Here is a tiny trained network, its code and every weight. The questions are about switching its units off for an input and a target symbol, where a switched-off unit gives its printed mean instead of its output.

import numpy as np


def w(rows, s, z=0):
    codes = np.array(rows[::2]) - 128.0
    scale = np.full(codes.shape[1], s)
    scale[-1] = z or s
    return codes * scale


def f(y):
    return np.maximum(y, 0)


def softmax(a):
    e = np.exp(a - a.max(-1, keepdims=True))
    return e / e.sum(-1, keepdims=True)


def log_softmax(a):
    a = a - a.max(-1, keepdims=True)
    return a - np.log(np.exp(a).sum(-1, keepdims=True))


def net(x, mask):
    ids = ['ΔΛΞβγεζηφω'.index(c) for c in x.split()]
    T = len(ids)
    res = E[ids] + P[:T]
    u = 0
    for l in range(2):
        q, k, v = (res @ M[l].T for M in (Q, K, V))
        z = softmax(np.where(np.tri(T) > 0, q @ k.T / 3**0.5, -1e9)) @ v
        res = res + np.where(mask[u], z, O[l][:, -1]) @ O[l][:, :-1]
        u += 1
        y = f(res @ A[l][:, :-1].T + A[l][:, -1])
        res = res + np.where(mask[u : u + 8], y, B[l][:, -1]) @ B[l][:, :-1]
        u += 8
    return log_softmax(res[-1] @ U[:, :-1].T + U[:, -1])


Q, K, V, O, A, B = {}, {}, {}, {}, {}, {}
E = w([
[134,252,188,92],'Δ',
[134,32,143,125],'Λ',
[112,103,46,120],'Ξ',
[99,157,120,228],'β',
[192,112,79,121],'γ',
[95,98,184,138],'ε',
[179,143,177,105],'ζ',
[114,224,152,214],'η',
[119,40,89,168],'φ',
[87,158,124,91],'ω',
],0.022)
P = w([
[243,98,9,141],'0',
[166,114,3,123],'1',
[148,121,47,61],'2',
[90,144,13,74],'3',
[90,142,53,31],'4',
[58,170,45,20],'5',
],0.0042)
Q[0] = w([
[11,143,184,119],'0.h0',
[118,183,129,46],'0.h0',
[205,180,2,118],'0.h0',
],0.0077)
K[0] = w([
[213,86,201,255],'0.h0',
[167,186,151,93],'0.h0',
[22,255,78,161],'0.h0',
],0.0059)
V[0] = w([
[208,3,100,70],'0.h0',
[71,151,72,102],'0.h0',
[64,208,52,115],'0.h0',
],0.0044)
O[0] = w([
[121,146,36,232,40],'0.h0',
[4,205,143,37,154],'0.h0',
[253,40,246,65,255],'0.h0',
],0.005,0.00079)
A[0] = w([
[187,143,131,106,143],'0.n0',
[67,114,129,163,71],'0.n1',
[46,109,121,104,253],'0.n2',
[141,158,246,128,203],'0.n3',
[117,149,98,113,158],'0.n4',
[187,161,168,165,107],'0.n5',
[110,68,160,94,185],'0.n6',
[140,55,50,119,179],'0.n7',
],0.011,0.0037)
B[0] = w([
[176,172,96,123,182],'0.n0',
[117,233,190,146,158],'0.n1',
[50,206,56,106,216],'0.n2',
[32,182,126,82,239],'0.n3',
[190,134,187,2,164],'0.n4',
[86,144,109,183,188],'0.n5',
[119,189,157,149,179],'0.n6',
[120,32,185,79,253],'0.n7',
],0.0069,0.0066)
Q[1] = w([
[198,16,100,190],'1.h0',
[253,72,122,71],'1.h0',
[240,116,230,173],'1.h0',
],0.0054)
K[1] = w([
[165,12,164,178],'1.h0',
[254,159,156,42],'1.h0',
[155,186,180,139],'1.h0',
],0.0067)
V[1] = w([
[41,168,182,47],'1.h0',
[134,37,229,187],'1.h0',
[31,120,203,2],'1.h0',
],0.0086)
O[1] = w([
[104,1,63,209,254],'1.h0',
[61,201,199,99,22],'1.h0',
[138,184,43,165,252],'1.h0',
],0.0047,0.0082)
A[1] = w([
[117,253,119,243,24],'1.n0',
[8,188,166,148,118],'1.n1',
[180,207,94,126,254],'1.n2',
[85,25,103,197,158],'1.n3',
[226,145,87,207,138],'1.n4',
[188,214,201,178,79],'1.n5',
[114,109,110,204,71],'1.n6',
[34,187,126,71,179],'1.n7',
],0.0081,0.0039)
B[1] = w([
[88,12,132,22,254],'1.n0',
[161,182,110,49,238],'1.n1',
[145,104,167,253,240],'1.n2',
[118,202,211,112,255],'1.n3',
[125,88,215,165,189],'1.n4',
[91,54,146,192,157],'1.n5',
[147,143,203,54,184],'1.n6',
[183,175,148,192,234],'1.n7',
],0.0074,0.0064)
U = w([
[96,133,45,188,210],'Δ',
[166,190,178,185,154],'Λ',
[98,109,59,25,57],'Ξ',
[147,179,138,141,151],'β',
[201,118,136,74,145],'γ',
[58,255,174,81,181],'ε',
[126,159,128,101,44],'ζ',
[30,37,201,115,140],'η',
[117,150,130,104,4],'φ',
[133,190,147,114,179],'ω',
],0.012,0.0041)

Each question gives the input, a string of symbols that net reads in full, and the target symbol t.
The units are the heads (3 rows each of Q, K, V and O) and the neurons (one row each of A and B). Each row of codes is followed by its name. A weight is (code - 128) times the scale printed after its matrix; where a second scale follows, it is the last column's (O, A, B and U).
mask holds one flag per unit, layer by layer, with each layer's heads first. A switched-off unit (its flag False) gives its mean, the last column of its rows in O or B, instead of its output. The means were averaged over made-up inputs and are rounded, as every weight is.
A unit's drop is (log p(t) with every unit on - log p(t) with that unit switched off) / (log p(t) with every unit on - log p(t) with every unit switched off).
The circuit of an input: a set's keep is (log p(t) with only the set's units on - log p(t) with every unit switched off) / (log p(t) with every unit on - log p(t) with every unit switched off). Starting from the 12 units with the biggest drops (on a tie, the unit counted first), units are removed one at a time, each time the one whose removal leaves the highest keep (on an exact tie, the one counted first), for as long as the keep stays at least 0.8.
units of the circuit, in order: the units of the circuit, biggest drop first
top k neurons: the k neurons with the biggest drops, biggest first
top k neurons in layer l: the k neurons of layer l with the biggest drops, biggest first
drop when u is switched off: that unit's drop, to one decimal
input ε γ γ φ ε φ, target ε: top 2 neurons in layer 0	(0.n2 0.n1)
input Δ η ω γ ω, target Δ: units of the circuit, in order	(1.h0 0.n2)
input β ε β γ ζ, target Λ: units of the circuit, in order	(1.n0 0.n7 1.n2)
input Ξ Ξ Ξ ε φ η, target η: top neuron	(1.n0)
input β η β, target ε: units of the circuit, in order	(1.h0 1.n1)
input γ φ ζ ω γ β, target η: top 2 neurons in layer 1	(1.n0 1.n4)
input ω η β, target η: top 2 neurons in layer 1	(1.n0 1.n7)
input φ Δ Λ φ, target ε: units of the circuit, in order	(1.h0 1.n0 1.n3)
input Δ Λ ε Λ, target ε: top 2 neurons	(1.n0 1.n3)
input Λ ω ζ, target Δ: top 2 neurons	(1.n3 0.n3)
input β ε Δ ζ, target Λ: top 2 neurons	(1.n3 1.n4)
input β ζ η η η β, target ε: top 3 neurons in layer 1	(1.n3 1.n1 1.n6)
input Ξ φ ω Λ γ Λ, target ε: top 3 neurons in layer 1	(1.n0 1.n3 1.n2)
input γ η γ Δ, target Δ: top neuron in layer 0	(0.n3)
input Λ Ξ η, target η: drop when 1.n0 is switched off	0.8
input ω φ ζ, target Δ: drop when 0.h0 is switched off	0.1
input φ φ ζ Δ η ω, target Δ: drop when 1.h0 is switched off	0.8
